Here is a tiny trained network, its code and every weight. The questions are about switching its units off for an input and a class, where a switched-off unit gives its printed mean instead of its output.

import numpy as np


def w(rows, s, z=0):
    codes = np.array(rows[::2]) - 128.0
    scale = np.full(codes.shape[1], s)
    scale[-1] = z or s
    return codes * scale


def f(y):
    return y / 2 * (1 + np.tanh(0.7978845608 * (y + 0.044715 * y**3)))


def log_softmax(a):
    a = a - a.max(-1, keepdims=True)
    return a - np.log(np.exp(a).sum(-1, keepdims=True))


def net(x, mask):
    res = np.array(x, float).reshape(1, 5) / 4 @ E
    y = f(res @ A[0][:, :-1].T + A[0][:, -1])
    res = res + np.where(mask, y, B[0][:, -1]) @ B[0][:, :-1]
    return log_softmax(res[-1] @ U[:, :-1].T + U[:, -1])


A, B = {}, {}
E = w([
[192,115,61,140,248,150,90,47,150],'x0',
[130,58,152,181,206,59,188,110,179],'x1',
[73,78,175,136,64,173,74,94,141],'x2',
[146,95,33,181,175,235,128,161,69],'x3',
[150,171,173,165,224,218,162,100,115],'x4',
],0.012)
A[0] = w([
[128,81,36,110,126,182,110,28,187,109],'n0',
[70,63,115,107,70,52,191,220,155,255],'n1',
[97,82,146,157,142,157,166,66,135,139],'n2',
[186,161,151,76,139,57,173,162,156,108],'n3',
[118,59,156,165,126,115,34,94,171,125],'n4',
[126,166,153,121,167,217,73,121,100,25],'n5',
[94,92,168,254,157,112,204,130,84,161],'n6',
],0.0094,0.0034)
B[0] = w([
[46,162,104,139,136,115,111,60,102,187],'n0',
[68,161,92,114,128,193,247,141,185,255],'n1',
[148,101,122,160,101,103,79,142,114,158],'n2',
[128,180,104,139,148,123,143,87,97,192],'n3',
[83,49,220,105,95,135,62,98,222,175],'n4',
[62,175,96,149,219,156,165,51,181,175],'n5',
[203,150,88,208,134,122,106,135,80,195],'n6',
],0.011,0.017)
U = w([
[120,184,155,116,185,116,246,85,167,156],'0',
[198,62,141,203,186,100,72,205,119,32],'1',
[110,198,92,166,156,225,69,137,85,254],'2',
[85,103,169,38,25,202,144,243,116,207],'3',
[78,48,139,121,120,131,182,138,208,32],'4',
[90,35,150,97,148,105,67,47,127,70],'5',
],0.011,0.0038)

Each question gives the input, the list of numbers given to net, and the class t.
The units are the neurons (one row each of A and B). Each row of codes is followed by its name. A weight is (code - 128) times the scale printed after its matrix; where a second scale follows, it is the last column's (A, B and U).
mask holds one flag per neuron, in row order. A switched-off neuron (its flag False) gives its mean, the last column of its row in B, instead of its output. The means were averaged over made-up inputs and are rounded, as every weight is.
A unit's drop is (log p(t) with every unit on - log p(t) with that unit switched off) / (log p(t) with every unit on - log p(t) with every unit switched off).
The circuit of an input: a set's keep is (log p(t) with only the set's units on - log p(t) with every unit switched off) / (log p(t) with every unit on - log p(t) with every unit switched off). Starting from all 7 units, units are removed one at a time, each time the one whose removal leaves the highest keep (on an exact tie, the one counted first), for as long as the keep stays at least 0.8.
units of the circuit, in order: the units of the circuit, biggest drop first
k most important neurons: the k neurons with the biggest drops, biggest first
drop of u: that unit's drop, to one decimal
input [1,2,-3,-1,7], class 2: units of the circuit, in order -> [n1 n6]
input [-7,6,5,4,3], class 2: 3 most important neurons -> [n6 n1 n4]
input [-7,-8,4,-2,8], class 0: units of the circuit, in order -> [n5]
input [-4,7,-1,2,2], class 1: units of the circuit, in order -> [n6 n5]
input [8,6,-5,-5,7], class 1: units of the circuit, in order -> [n1 n2]
input [6,-8,6,-3,2], class 5: units of the circuit, in order -> [n1 n4]
input [5,1,7,5,4], class 5: 2 most important neurons -> [n4 n1]
input [-2,8,3,1,0], class 1: units of the circuit, in order -> [n6 n2]
input [1,5,6,1,5], class 1: units of the circuit, in order -> [n6 n1]
input [-4,2,5,1,-4], class 3: 3 most important neurons -> [n5 n0 n3]
input [8,7,-4,0,8], class 2: 2 most important neurons -> [n0 n6]
input [2,1,5,-3,-3], class 5: 3 most important neurons -> [n1 n4 n5]
input [8,8,7,7,3], class 5: 2 most important neurons -> [n4 n0]
input [3,6,-4,6,1], class 1: units of the circuit, in order -> [n1]
input [8,3,-2,-2,-1], class 5: drop of n1 -> 0.3
input [3,-4,7,-7,1], class 5: drop of n1 -> 0.4
input [-8,4,-3,-7,-8], class 0: drop of n6 -> 0.0
input [7,3,-4,4,-2], class 2: drop of n0 -> 0.7
